Below are the code and all the weights of a small trained network. Each question names an input and a class and asks about switching units off, where a switched-off unit gives its printed mean instead of its output.

import numpy as np


def w(rows, s, z=0):
    codes = np.array(rows[::2]) - 128.0
    scale = np.full(codes.shape[1], s)
    scale[-1] = z or s
    return codes * scale


def f(y):
    return np.maximum(y, 0)


def log_softmax(a):
    a = a - a.max(-1, keepdims=True)
    return a - np.log(np.exp(a).sum(-1, keepdims=True))


def net(x, mask):
    res = np.array(x, float).reshape(1, 4) / 4 @ E
    y = f(res @ A[0][:, :-1].T + A[0][:, -1])
    res = res + np.where(mask, y, B[0][:, -1]) @ B[0][:, :-1]
    return log_softmax(res[-1] @ U[:, :-1].T + U[:, -1])


A, B = {}, {}
E = w([
[213,162,242],'x0',
[128,126,130],'x1',
[110,255,99],'x2',
[212,119,27],'x3',
],0.008)
A[0] = w([
[48,131,41,30],'neuron 1',
[108,179,138,97],'neuron 2',
[134,84,125,208],'neuron 3',
[148,85,111,109],'neuron 4',
[75,138,200,130],'neuron 5',
[254,136,164,64],'neuron 6',
[166,149,208,150],'neuron 7',
[121,153,94,112],'neuron 8',
[177,143,69,111],'neuron 9',
[137,75,138,99],'neuron 10',
[152,174,104,224],'neuron 11',
[174,22,179,141],'neuron 12',
[160,62,149,154],'neuron 13',
[42,66,85,98],'neuron 14',
[129,74,213,64],'neuron 15',
[44,124,114,108],'neuron 16',
[54,221,138,112],'neuron 17',
[135,191,135,147],'neuron 18',
[197,138,95,97],'neuron 19',
[104,93,97,80],'neuron 20',
[85,140,184,93],'neuron 21',
[171,128,73,45],'neuron 22',
[165,206,106,143],'neuron 23',
[66,219,84,3],'neuron 24',
[135,98,128,80],'neuron 25',
[114,57,114,164],'neuron 26',
[41,139,166,126],'neuron 27',
[193,152,81,91],'neuron 28',
[58,127,174,101],'neuron 29',
[152,126,177,74],'neuron 30',
[100,191,94,109],'neuron 31',
[121,178,47,146],'neuron 32',
[211,177,161,90],'neuron 33',
[55,200,151,107],'neuron 34',
[161,122,162,57],'neuron 35',
[94,168,97,96],'neuron 36',
[66,163,144,77],'neuron 37',
[145,172,99,107],'neuron 38',
[170,118,96,105],'neuron 39',
[135,170,128,96],'neuron 40',
[121,138,163,92],'neuron 41',
[82,148,44,100],'neuron 42',
[72,98,63,68],'neuron 43',
],0.014,0.0029)
B[0] = w([
[154,212,94,240],'neuron 1',
[71,100,161,186],'neuron 2',
[98,132,227,189],'neuron 3',
[166,118,188,175],'neuron 4',
[165,27,58,221],'neuron 5',
[239,211,78,229],'neuron 6',
[114,189,50,227],'neuron 7',
[176,126,166,172],'neuron 8',
[217,55,140,208],'neuron 9',
[119,172,152,177],'neuron 10',
[61,62,164,208],'neuron 11',
[62,120,207,246],'neuron 12',
[58,175,192,204],'neuron 13',
[188,223,139,238],'neuron 14',
[165,167,155,208],'neuron 15',
[210,189,85,202],'neuron 16',
[156,120,209,254],'neuron 17',
[59,153,165,205],'neuron 18',
[169,79,90,195],'neuron 19',
[161,219,170,175],'neuron 20',
[254,74,49,195],'neuron 21',
[182,85,113,190],'neuron 22',
[62,113,208,224],'neuron 23',
[139,160,173,233],'neuron 24',
[120,149,173,151],'neuron 25',
[133,128,196,210],'neuron 26',
[240,47,49,219],'neuron 27',
[227,14,113,204],'neuron 28',
[221,52,129,204],'neuron 29',
[174,216,68,174],'neuron 30',
[115,140,209,210],'neuron 31',
[128,118,142,237],'neuron 32',
[185,176,77,219],'neuron 33',
[149,98,165,234],'neuron 34',
[119,231,163,162],'neuron 35',
[144,133,173,186],'neuron 36',
[147,77,131,191],'neuron 37',
[101,88,250,181],'neuron 38',
[203,59,127,179],'neuron 39',
[96,168,158,171],'neuron 40',
[185,142,57,161],'neuron 41',
[191,163,126,234],'neuron 42',
[172,192,117,218],'neuron 43',
],0.0054,0.0078)
U = w([
[142,191,109,100],'0',
[107,91,249,73],'1',
[138,106,176,254],'2',
[155,68,156,48],'3',
[78,139,147,168],'4',
[50,170,75,2],'5',
],0.014,0.0034)

Each question gives the input, the list of numbers given to net, and the class t.
The units are the neurons (one row each of A and B). Each row of codes is followed by its name. A weight is (code - 128) times the scale printed after its matrix; where a second scale follows, it is the last column's (A, B and U).
mask holds one flag per neuron, in row order. A switched-off neuron (its flag False) gives its mean, the last column of its row in B, instead of its output. The means were averaged over made-up inputs and are rounded, as every weight is.
A unit's drop is (log p(t) with every unit on - log p(t) with that unit switched off) / (log p(t) with every unit on - log p(t) with every unit switched off).
The circuit of an input: a set's keep is (log p(t) with only the set's units on - log p(t) with every unit switched off) / (log p(t) with every unit on - log p(t) with every unit switched off). Starting from the 12 units with the biggest drops (on a tie, the unit counted first), units are removed one at a time, each time the one whose removal leaves the highest keep (on an exact tie, the one counted first), for as long as the keep stays at least 0.8.
circuit, biggest first: the units of the circuit, biggest drop first
most important unit: the unit with the biggest drop
top k neurons: the k neurons with the biggest drops, biggest first
drop when u is switched off: that unit's drop, to one decimal
input [7,3,-2,-8], class 3: most important unit	neuron 5
input [8,-7,2,-8], class 0: circuit, biggest first	(neuron 7; neuron 30)
input [5,4,-1,4], class 0: circuit, biggest first	(neuron 6; neuron 33)
input [-6,-3,-6,-8], class 3: top 2 neurons	(neuron 27; neuron 29)
input [4,-3,-4,-6], class 3: circuit, biggest first	(neuron 5; neuron 21)
input [-8,2,3,-8], class 0: top 3 neurons	(neuron 1; neuron 16; neuron 14)
input [7,-5,1,5], class 0: top 2 neurons	(neuron 6; neuron 33)
input [3,-4,-3,-5], class 3: top 2 neurons	(neuron 5; neuron 21)
input [4,3,-8,5], class 1: top 2 neurons	(neuron 12; neuron 13)
input [8,-1,3,5], class 0: top 3 neurons	(neuron 6; neuron 33; neuron 7)
input [-7,4,8,1], class 1: drop when neuron 17 is switched off	0.2
input [7,4,1,-6], class 0: drop when neuron 38 is switched off	0.0
input [-4,-2,0,1], class 0: drop when neuron 1 is switched off	0.1
input [-7,3,3,8], class 3: circuit, biggest first	(neuron 28)
